Here is a tiny trained network, its code and every weight. The questions are about switching its units off for an input and a class, where a switched-off unit gives its printed mean instead of its output.

import numpy as np


def w(rows, s, z=0):
    codes = np.array(rows[::2]) - 128.0
    scale = np.full(codes.shape[1], s)
    scale[-1] = z or s
    return codes * scale


def norm(h):
    return h / np.sqrt((h * h).mean(-1, keepdims=True) + 1e-5)


def f(y):
    return y / 2 * (1 + np.tanh(0.7978845608 * (y + 0.044715 * y**3)))


def log_softmax(a):
    a = a - a.max(-1, keepdims=True)
    return a - np.log(np.exp(a).sum(-1, keepdims=True))


def net(x, mask):
    res = np.array(x, float).reshape(1, 5) / 4 @ E
    u = 0
    for l in range(2):
        y = f(norm(res) @ A[l][:, :-1].T + A[l][:, -1])
        res = res + np.where(mask[u : u + 4], y, B[l][:, -1]) @ B[l][:, :-1]
        u += 4
    return log_softmax(norm(res)[-1] @ U[:, :-1].T + U[:, -1])


A, B = {}, {}
E = w([
[137,137,112,157,141,117,131],'x0',
[206,183,154,138,138,156,207],'x1',
[179,7,147,155,159,167,67],'x2',
[136,124,127,182,127,105,127],'x3',
[114,141,202,127,173,107,106],'x4',
],0.011)
A[0] = w([
[154,79,2,112,47,170,140,102],'L0N1',
[113,174,210,124,246,100,79,135],'L0N2',
[62,94,72,112,153,115,68,2],'L0N3',
[77,228,165,57,78,87,170,201],'L0N4',
],0.0077,0.0036)
B[0] = w([
[95,191,182,42,136,57,146,192],'L0N1',
[64,121,111,49,66,34,205,202],'L0N2',
[54,46,69,123,88,116,210,156],'L0N3',
[142,130,148,172,248,77,109,255],'L0N4',
],0.012,0.0073)
A[1] = w([
[131,193,75,97,100,149,128,13],'L1N1',
[201,85,156,201,121,51,8,253],'L1N2',
[149,41,161,80,131,201,69,199],'L1N3',
[153,137,1,76,29,79,200,205],'L1N4',
],0.0087,0.0039)
B[1] = w([
[55,166,205,143,82,98,177,108],'L1N1',
[85,200,71,63,167,111,99,255],'L1N2',
[123,129,125,73,208,130,32,234],'L1N3',
[10,121,163,16,166,63,118,242],'L1N4',
],0.013,0.0044)
U = w([
[105,165,172,71,181,103,113,219],'0',
[145,221,124,142,212,136,37,237],'1',
[98,146,244,36,100,65,199,131],'2',
[143,169,113,70,161,84,137,178],'3',
[138,94,143,94,193,162,200,252],'4',
[85,74,95,197,113,241,179,10],'5',
[220,77,57,227,2,158,142,3],'6',
],0.0067,0.004)

Each question gives the input, the list of numbers given to net, and the class t.
The units are the neurons (one row each of A and B). Each row of codes is followed by its name. A weight is (code - 128) times the scale printed after its matrix; where a second scale follows, it is the last column's (A, B and U).
mask holds one flag per neuron, layer by layer. A switched-off neuron (its flag False) gives its mean, the last column of its row in B, instead of its output. The means were averaged over made-up inputs and are rounded, as every weight is.
A unit's drop is (log p(t) with every unit on - log p(t) with that unit switched off) / (log p(t) with every unit on - log p(t) with every unit switched off).
The circuit of an input: a set's keep is (log p(t) with only the set's units on - log p(t) with every unit switched off) / (log p(t) with every unit on - log p(t) with every unit switched off). Starting from all 8 units, units are removed one at a time, each time the one whose removal leaves the highest keep (on an exact tie, the one counted first), for as long as the keep stays at least 0.8.
units of the circuit, in order: the units of the circuit, biggest drop first
unit that matters most: the unit with the biggest drop
k most important neurons: the k neurons with the biggest drops, biggest first
k most important neurons of layer l: the k neurons of layer l with the biggest drops, biggest first
drop when u is switched off: that unit's drop, to one decimal
input [6,6,3,8,-8], class 2: unit that matters most : L0N4
input [0,0,-4,-4,-2], class 1: 4 most important neurons : (L0N4 L0N2 L1N4 L0N3)
input [-1,3,-6,-6,-4], class 1: units of the circuit, in order : (L0N4 L0N2)
input [2,-5,5,2,-8], class 2: units of the circuit, in order : (L0N1 L0N4)
input [2,-5,1,6,-6], class 2: 2 most important neurons of layer 0 : (L0N1 L0N4)
input [-5,-3,3,-5,-8], class 2: units of the circuit, in order : (L0N1 L1N2)
input [-2,-2,-4,1,-2], class 1: 3 most important neurons : (L0N4 L0N2 L1N4)
input [-6,1,8,-8,-5], class 1: 2 most important neurons of layer 1 : (L1N3 L1N4)
input [0,5,-6,-2,-3], class 1: 2 most important neurons : (L0N4 L0N2)
input [-6,7,-7,1,2], class 1: drop when L1N4 is switched off : 0.2
input [-4,1,8,-2,-2], class 1: drop when L0N2 is switched off : 0.2
